Here is a tiny trained network, its code and every weight. The questions are about switching its units off for an input and a class, where a switched-off unit gives its printed mean instead of its output.

import numpy as np


def w(rows, s, z=0):
    codes = np.array(rows[::2]) - 128.0
    scale = np.full(codes.shape[1], s)
    scale[-1] = z or s
    return codes * scale


def f(y):
    return np.maximum(y, 0)


def log_softmax(a):
    a = a - a.max(-1, keepdims=True)
    return a - np.log(np.exp(a).sum(-1, keepdims=True))


def net(x, mask):
    res = np.array(x, float).reshape(1, 5) / 4 @ E
    y = f(res @ A[0][:, :-1].T + A[0][:, -1])
    res = res + np.where(mask, y, B[0][:, -1]) @ B[0][:, :-1]
    return log_softmax(res[-1] @ U[:, :-1].T + U[:, -1])


A, B = {}, {}
E = w([
[197,113,186,122,109,108,41,173,180,181,243,116],'x0',
[195,189,41,129,160,49,148,131,148,191,163,45],'x1',
[104,67,98,128,77,72,129,142,133,171,174,4],'x2',
[237,110,140,122,156,113,69,149,45,4,161,128],'x3',
[166,79,81,133,63,170,205,114,152,6,235,190],'x4',
],0.0046)
A[0] = w([
[139,122,135,123,118,134,136,132,141,123,144,151,131],'N1',
[143,124,174,126,138,141,74,126,121,96,129,166,62],'N2',
[177,162,107,131,162,98,65,131,98,153,69,25,137],'N3',
[136,128,141,126,130,131,124,130,129,138,129,136,115],'N4',
[182,134,83,126,120,138,159,129,134,79,188,151,88],'N5',
[180,142,94,133,124,122,166,125,136,71,201,152,70],'N6',
[74,98,134,129,114,147,164,128,125,45,110,155,99],'N7',
[123,108,132,127,111,120,117,129,144,169,191,94,119],'N8',
[119,134,129,131,133,135,135,121,140,159,112,138,55],'N9',
[128,133,102,128,118,138,175,123,137,83,153,154,142],'N10',
[139,123,130,129,122,117,116,127,137,173,162,90,109],'N11',
[92,163,122,125,138,125,158,129,151,253,78,152,67],'N12',
[137,129,163,129,132,137,103,127,122,115,123,165,48],'N13',
[51,96,117,127,106,136,189,122,127,91,91,115,36],'N14',
[84,127,130,127,124,135,155,128,134,151,89,151,233],'N15',
[139,132,126,128,124,131,129,127,135,109,147,147,252],'N16',
[122,105,133,131,107,121,99,131,151,204,214,64,121],'N17',
[102,149,127,132,133,132,148,129,146,189,103,154,36],'N18',
[143,139,122,127,141,117,114,123,111,121,103,114,143],'N19',
[130,122,145,126,135,131,117,133,123,115,129,150,63],'N20',
[144,128,130,126,126,119,104,130,137,186,170,77,136],'N21',
[149,107,191,125,124,155,73,125,127,53,154,208,106],'N22',
],0.013,0.0014)
B[0] = w([
[142,141,111,132,139,131,130,119,105,87,111,116,159],'N1',
[119,149,131,141,102,109,51,162,115,89,135,127,194],'N2',
[149,179,117,119,171,29,156,123,26,198,65,129,243],'N3',
[114,138,97,129,119,114,125,129,122,130,128,104,140],'N4',
[128,139,123,120,164,110,214,122,174,55,148,151,217],'N5',
[116,144,117,123,163,97,214,109,173,40,151,135,222],'N6',
[119,23,123,129,94,184,148,115,58,144,120,143,215],'N7',
[138,77,138,128,114,103,109,152,188,157,164,112,196],'N8',
[132,154,104,138,115,147,132,115,150,129,139,123,155],'N9',
[125,98,144,121,161,122,201,115,138,88,124,139,192],'N10',
[133,94,139,123,110,91,118,137,158,176,144,99,186],'N11',
[143,245,128,128,144,208,107,94,207,155,133,121,244],'N12',
[137,148,125,129,106,121,79,153,122,96,137,124,170],'N13',
[137,67,145,131,114,215,139,95,81,214,100,150,207],'N14',
[128,137,130,129,116,224,114,105,131,144,141,124,199],'N15',
[117,128,127,126,135,133,134,132,122,74,123,129,172],'N16',
[131,53,129,129,101,67,99,164,209,200,175,93,237],'N17',
[106,172,113,134,128,177,123,104,174,130,135,108,185],'N18',
[121,158,137,128,126,108,127,128,92,137,111,138,156],'N19',
[135,136,137,129,118,127,102,146,121,112,135,136,151],'N20',
[115,88,135,124,108,68,128,138,154,200,141,82,206],'N21',
[117,153,138,140,100,114,8,179,94,1,124,141,255],'N22',
],0.02,0.0079)
U = w([
[126,253,107,139,146,208,90,61,200,164,118,104,58],'0',
[151,62,138,105,83,50,104,178,204,198,193,42,203],'1',
[179,183,114,95,201,51,134,129,16,180,34,104,235],'2',
[121,106,101,103,196,113,236,111,157,46,168,166,101],'3',
[116,147,166,159,80,106,7,216,73,49,131,156,113],'4',
[104,32,147,134,67,212,147,77,50,155,85,154,1],'5',
],0.0051,0.00058)

Each question gives the input, the list of numbers given to net, and the class t.
The units are the neurons (one row each of A and B). Each row of codes is followed by its name. A weight is (code - 128) times the scale printed after its matrix; where a second scale follows, it is the last column's (A, B and U).
mask holds one flag per neuron, in row order. A switched-off neuron (its flag False) gives its mean, the last column of its row in B, instead of its output. The means were averaged over made-up inputs and are rounded, as every weight is.
A unit's drop is (log p(t) with every unit on - log p(t) with that unit switched off) / (log p(t) with every unit on - log p(t) with every unit switched off).
The circuit of an input: a set's keep is (log p(t) with only the set's units on - log p(t) with every unit switched off) / (log p(t) with every unit on - log p(t) with every unit switched off). Starting from the 12 units with the biggest drops (on a tie, the unit counted first), units are removed one at a time, each time the one whose removal leaves the highest keep (on an exact tie, the one counted first), for as long as the keep stays at least 0.8.
units of the circuit, in order: the units of the circuit, biggest drop first
k most important neurons: the k neurons with the biggest drops, biggest first
drop of u: that unit's drop, to one decimal
input [4,-1,-7,-2,4], class 4: most important neuron : (N22)
input [-8,6,-1,-1,-8], class 0: 2 most important neurons : (N12, N18)
input [1,2,6,1,6], class 3: 4 most important neurons : (N6, N5, N10, N2)
input [-4,1,-5,-5,3], class 5: units of the circuit, in order : (N7, N14)
input [1,3,5,5,5], class 3: 2 most important neurons : (N6, N5)
input [-5,6,3,-1,1], class 2: 2 most important neurons : (N3, N17)
input [3,5,-8,5,2], class 3: 2 most important neurons : (N6, N5)
input [-7,7,7,-3,-8], class 2: 3 most important neurons : (N3, N21, N19)
input [-5,-3,-2,-7,1], class 5: 3 most important neurons : (N14, N7, N6)
input [-5,-4,8,-8,2], class 5: 2 most important neurons : (N14, N7)
input [5,-1,-4,-1,-4], class 0: units of the circuit, in order : (N12, N7)
input [-3,-7,-4,-1,3], class 5: 2 most important neurons : (N7, N14)
input [-6,-6,-8,0,-4], class 5: 3 most important neurons : (N7, N14, N15)
input [-6,2,-8,-4,2], class 5: units of the circuit, in order : (N7)
input [7,0,-1,3,3], class 4: drop of N2 : 0.1
input [-5,-7,4,7,-8], class 2: drop of N3 : 0.8
input [-2,0,-6,4,-6], class 2: drop of N3 : 1.3
